Below is a small trained network, with its code and all its weights. Each question gives an input and a class and asks what happens when units are switched off, that is, made to give their printed mean instead of their output.

import numpy as np


def w(rows, s, z=0):
    codes = np.array(rows[::2]) - 128.0
    scale = np.full(codes.shape[1], s)
    scale[-1] = z or s
    return codes * scale


def f(y):
    return y / 2 * (1 + np.tanh(0.7978845608 * (y + 0.044715 * y**3)))


def log_softmax(a):
    a = a - a.max(-1, keepdims=True)
    return a - np.log(np.exp(a).sum(-1, keepdims=True))


def net(x, mask):
    res = np.array(x, float).reshape(1, 3) / 4 @ E
    y = f(res @ A[0][:, :-1].T + A[0][:, -1])
    res = res + np.where(mask, y, B[0][:, -1]) @ B[0][:, :-1]
    return log_softmax(res[-1] @ U[:, :-1].T + U[:, -1])


A, B = {}, {}
E = w([
[151,181,46,109,7,153,141,163],'x0',
[213,216,115,195,168,133,186,145],'x1',
[162,78,112,88,109,56,234,19],'x2',
],0.013)
A[0] = w([
[196,96,172,173,215,77,222,70,145],'N1',
[123,135,186,225,168,212,96,213,250],'N2',
[119,143,104,104,104,195,79,166,147],'N3',
[167,190,16,116,40,131,153,146,71],'N4',
[112,152,104,80,2,153,70,197,170],'N5',
[105,181,169,200,174,175,64,180,49],'N6',
[85,119,97,92,62,173,84,169,157],'N7',
[148,81,137,73,47,78,208,49,77],'N8',
[86,140,124,94,95,149,133,164,158],'N9',
[74,81,189,136,244,141,86,114,44],'N10',
[33,59,124,40,133,124,110,85,245],'N11',
[117,94,129,123,135,146,180,179,128],'N12',
[77,63,165,66,88,112,70,65,100],'N13',
[168,203,78,157,165,172,150,138,200],'N14',
[176,102,150,149,153,79,126,122,131],'N15',
[164,143,145,113,162,68,156,116,137],'N16',
[99,94,197,132,245,97,71,113,254],'N17',
[82,115,113,148,81,162,84,125,158],'N18',
],0.0085,0.0098)
B[0] = w([
[123,172,203,78,212,158,162,80,229],'N1',
[202,169,69,148,44,195,75,154,248],'N2',
[151,171,145,81,169,153,129,91,175],'N3',
[138,78,73,191,43,119,105,243,192],'N4',
[105,171,137,66,173,164,183,30,210],'N5',
[46,23,155,206,146,50,168,198,185],'N6',
[148,143,157,91,186,144,160,92,184],'N7',
[123,91,72,195,50,97,114,210,205],'N8',
[123,154,122,71,167,124,130,89,157],'N9',
[170,151,37,117,10,188,2,136,189],'N10',
[193,160,69,138,83,187,37,132,233],'N11',
[110,156,113,135,125,136,137,134,128],'N12',
[81,76,115,211,34,84,166,208,187],'N13',
[71,77,114,194,124,54,168,152,203],'N14',
[108,131,162,98,136,134,137,102,155],'N15',
[120,180,150,107,148,116,146,89,164],'N16',
[83,38,151,181,160,37,196,184,251],'N17',
[126,144,173,92,186,141,147,110,165],'N18',
],0.0082,0.018)
U = w([
[207,130,92,132,103,176,76,133,43],'0',
[60,64,138,147,140,36,176,145,155],'1',
[115,155,177,54,210,150,164,1,252],'2',
],0.019,0.0036)

Each question gives the input, the list of numbers given to net, and the class t.
The units are the neurons (one row each of A and B). Each row of codes is followed by its name. A weight is (code - 128) times the scale printed after its matrix; where a second scale follows, it is the last column's (A, B and U).
mask holds one flag per neuron, in row order. A switched-off neuron (its flag False) gives its mean, the last column of its row in B, instead of its output. The means were averaged over made-up inputs and are rounded, as every weight is.
A unit's drop is (log p(t) with every unit on - log p(t) with that unit switched off) / (log p(t) with every unit on - log p(t) with every unit switched off).
The circuit of an input: a set's keep is (log p(t) with only the set's units on - log p(t) with every unit switched off) / (log p(t) with every unit on - log p(t) with every unit switched off). Starting from the 12 units with the biggest drops (on a tie, the unit counted first), units are removed one at a time, each time the one whose removal leaves the highest keep (on an exact tie, the one counted first), for as long as the keep stays at least 0.8.
circuit, biggest first: the units of the circuit, biggest drop first
most important unit: the unit with the biggest drop
k most important neurons: the k neurons with the biggest drops, biggest first
drop when u is switched off: that unit's drop, to one decimal
input [1,-5,7], class 0: circuit, biggest first -> [N11]
input [8,7,3], class 1: 3 most important neurons -> [N14; N2; N11]
input [3,2,1], class 1: 3 most important neurons -> [N11; N2; N10]
input [4,-7,7], class 0: 2 most important neurons -> [N11; N17]
input [-1,7,-4], class 1: 4 most important neurons -> [N6; N14; N11; N10]
input [6,5,8], class 1: 2 most important neurons -> [N2; N11]
input [-7,-6,-3], class 0: 2 most important neurons -> [N10; N11]
input [-1,5,0], class 1: 2 most important neurons -> [N5; N11]
input [-2,-4,0], class 0: 2 most important neurons -> [N11; N6]
input [1,-1,1], class 0: 3 most important neurons -> [N1; N17; N6]
input [-7,0,-2], class 0: 3 most important neurons -> [N10; N2; N14]
input [6,1,2], class 1: 3 most important neurons -> [N2; N11; N10]
input [-3,8,-8], class 1: 2 most important neurons -> [N6; N14]
input [4,-4,-5], class 2: most important unit -> N5
input [-6,-4,-2], class 0: drop when N16 is switched off -> 0.0
input [-5,6,-4], class 1: drop when N6 is switched off -> 0.6
input [3,-1,-3], class 2: drop when N5 is switched off -> 0.1
